Below is a small trained network, with its code and all its weights. Each question gives an input and a target symbol and asks what happens when units are switched off, that is, made to give their printed mean instead of their output.

import numpy as np


def w(rows, s, z=0):
    codes = np.array(rows[::2]) - 128.0
    scale = np.full(codes.shape[1], s)
    scale[-1] = z or s
    return codes * scale


def f(y):
    return y / 2 * (1 + np.tanh(0.7978845608 * (y + 0.044715 * y**3)))


def softmax(a):
    e = np.exp(a - a.max(-1, keepdims=True))
    return e / e.sum(-1, keepdims=True)


def log_softmax(a):
    a = a - a.max(-1, keepdims=True)
    return a - np.log(np.exp(a).sum(-1, keepdims=True))


def net(x, mask):
    ids = ['αβγηθλμξπστφψω'.index(c) for c in x.split()]
    T = len(ids)
    res = E[ids] + P[:T]
    r = res
    for j in range(3):
        rows = slice(2 * j, 2 * j + 2)
        q, k, v = (r @ M[0][rows].T for M in (Q, K, V))
        z = softmax(np.where(np.tri(T) > 0, q @ k.T / 2**0.5, -1e9)) @ v
        o = O[0][rows]
        res = res + np.where(mask[j], z, o[:, -1]) @ o[:, :-1]
    y = f(res @ A[0][:, :-1].T + A[0][:, -1])
    res = res + np.where(mask[3:11], y, B[0][:, -1]) @ B[0][:, :-1]
    return log_softmax(res[-1] @ U[:, :-1].T + U[:, -1])


Q, K, V, O, A, B = {}, {}, {}, {}, {}, {}
E = w([
[153,125,154,99],'α',
[80,128,101,159],'β',
[60,175,94,125],'γ',
[151,53,148,202],'η',
[158,141,40,118],'θ',
[224,76,157,151],'λ',
[200,218,28,212],'μ',
[146,209,80,212],'ξ',
[170,132,182,146],'π',
[241,196,83,185],'σ',
[46,59,95,179],'τ',
[77,183,193,139],'φ',
[196,92,197,159],'ψ',
[249,111,19,199],'ω',
],0.014)
P = w([
[94,171,254,151],'0',
[68,88,96,89],'1',
[104,113,80,100],'2',
[114,127,92,94],'3',
[125,151,88,123],'4',
[150,178,56,143],'5',
[111,167,75,164],'6',
[151,152,101,139],'7',
[91,163,110,144],'8',
[112,134,120,126],'9',
[105,158,131,139],'10',
[149,142,136,110],'11',
[61,102,121,181],'12',
[73,88,136,175],'13',
],0.009)
Q[0] = w([
[211,68,104,199],'head 0',
[30,135,231,1],'head 0',
[232,155,191,50],'head 1',
[141,137,184,85],'head 1',
[151,186,62,45],'head 2',
[153,121,42,38],'head 2',
],0.0095)
K[0] = w([
[105,188,135,197],'head 0',
[126,128,13,44],'head 0',
[152,128,96,2],'head 1',
[143,92,66,133],'head 1',
[56,69,50,160],'head 2',
[174,55,68,117],'head 2',
],0.0088)
V[0] = w([
[112,190,30,65],'head 0',
[85,62,155,136],'head 0',
[215,41,135,162],'head 1',
[252,177,137,46],'head 1',
[107,179,237,54],'head 2',
[135,17,152,107],'head 2',
],0.012)
O[0] = w([
[207,110,82,147,1],'head 0',
[189,101,181,110,147],'head 0',
[41,58,147,38,172],'head 1',
[6,97,87,250,61],'head 1',
[178,160,173,225,73],'head 2',
[152,97,184,196,98],'head 2',
],0.013,0.0074)
A[0] = w([
[125,53,78,140,84],'neuron 0',
[82,224,117,137,2],'neuron 1',
[77,116,129,255,69],'neuron 2',
[16,154,160,117,122],'neuron 3',
[115,171,114,30,113],'neuron 4',
[167,39,201,143,201],'neuron 5',
[144,174,124,190,100],'neuron 6',
[153,164,21,161,137],'neuron 7',
],0.0084,0.0066)
B[0] = w([
[92,229,84,32,130],'neuron 0',
[56,188,118,45,133],'neuron 1',
[119,203,21,118,140],'neuron 2',
[164,68,142,206,216],'neuron 3',
[175,77,193,255,244],'neuron 4',
[189,127,61,194,198],'neuron 5',
[168,215,38,92,133],'neuron 6',
[67,118,138,73,156],'neuron 7',
],0.0065,0.011)
U = w([
[141,141,73,221,85],'α',
[169,150,151,107,62],'β',
[187,161,83,109,77],'γ',
[116,99,253,136,108],'η',
[140,108,77,135,111],'θ',
[96,86,142,216,99],'λ',
[80,137,109,93,125],'μ',
[94,179,150,71,253],'ξ',
[107,145,139,212,154],'π',
[69,132,107,162,123],'σ',
[179,130,176,58,190],'τ',
[140,195,149,151,176],'φ',
[93,129,172,219,151],'ψ',
[93,76,104,101,163],'ω',
],0.0075,0.0056)

Each question gives the input, a string of symbols that net reads in full, and the target symbol t.
The units are the heads (2 rows each of Q, K, V and O) and the neurons (one row each of A and B). Each row of codes is followed by its name. A weight is (code - 128) times the scale printed after its matrix; where a second scale follows, it is the last column's (O, A, B and U).
mask holds one flag per unit, heads first, then neurons. A switched-off unit (its flag False) gives its mean, the last column of its rows in O or B, instead of its output. The means were averaged over made-up inputs and are rounded, as every weight is.
A unit's drop is (log p(t) with every unit on - log p(t) with that unit switched off) / (log p(t) with every unit on - log p(t) with every unit switched off).
The circuit of an input: a set's keep is (log p(t) with only the set's units on - log p(t) with every unit switched off) / (log p(t) with every unit on - log p(t) with every unit switched off). Starting from all 11 units, units are removed one at a time, each time the one whose removal leaves the highest keep (on an exact tie, the one counted first), for as long as the keep stays at least 0.8.
units of the circuit, in order: the units of the circuit, biggest drop first
unit that matters most: the unit with the biggest drop
k most important neurons: the k neurons with the biggest drops, biggest first
heads that matter: for each layer, one digit per head in row order, 1 if its drop is at least 0.15 and else 0, layers parted by /
drop when u is switched off: that unit's drop, to one decimal
input η π ω η ω φ λ, target η: units of the circuit, in order -> head 0
input α τ η β, target τ: heads that matter -> 110
input τ ω ω, target τ: heads that matter -> 010
input η α α β η, target η: heads that matter -> 110
input η ψ τ ξ τ, target η: units of the circuit, in order -> head 1; neuron 4; head 0
input ψ α η, target ψ: heads that matter -> 101
input λ λ η, target λ: units of the circuit, in order -> head 1; neuron 5; head 2
input λ ψ λ α ω, target ω: heads that matter -> 011
input λ ψ τ, target λ: units of the circuit, in order -> head 1; head 2
input α τ γ γ, target τ: heads that matter -> 110
input μ μ μ, target μ: 3 most important neurons -> neuron 7; neuron 1; neuron 0
input ξ η θ β γ ψ μ, target ξ: heads that matter -> 010
input η λ φ θ, target η: heads that matter -> 100
input λ λ ψ τ, target λ: unit that matters most -> neuron 3
input τ μ λ ω ξ, target τ: units of the circuit, in order -> head 1; head 0
input η σ η ω π φ η θ η η λ μ σ, target η: heads that matter -> 100
input ψ α ψ, target ψ: units of the circuit, in order -> head 2; head 1
input η γ ω η η π, target η: heads that matter -> 100
input η η μ τ α τ ω η β μ τ α μ, target η: heads that matter -> 110
input ξ γ γ ψ ξ σ σ, target ξ: 2 most important neurons -> neuron 7; neuron 1
input γ τ μ, target γ: unit that matters most -> head 1
input φ μ ξ ω φ γ η, target φ: heads that matter -> 011
input τ φ ω λ γ, target τ: heads that matter -> 010
input η β η λ η η α, target η: heads that matter -> 010
input α α ξ θ α θ θ λ α ω η, target α: heads that matter -> 011
input η γ σ θ η ψ θ μ ω η ψ τ β ξ, target η: drop when neuron 4 is switched off -> 0.2
input τ ψ ω η λ α π λ τ, target τ: unit that matters most -> head 1
input τ η λ τ α η, target τ: drop when neuron 1 is switched off -> 0.0
input φ α γ τ π ξ σ α α φ, target φ: drop when neuron 5 is switched off -> 0.0
input τ σ ξ σ μ, target τ: drop when head 0 is switched off -> 0.4
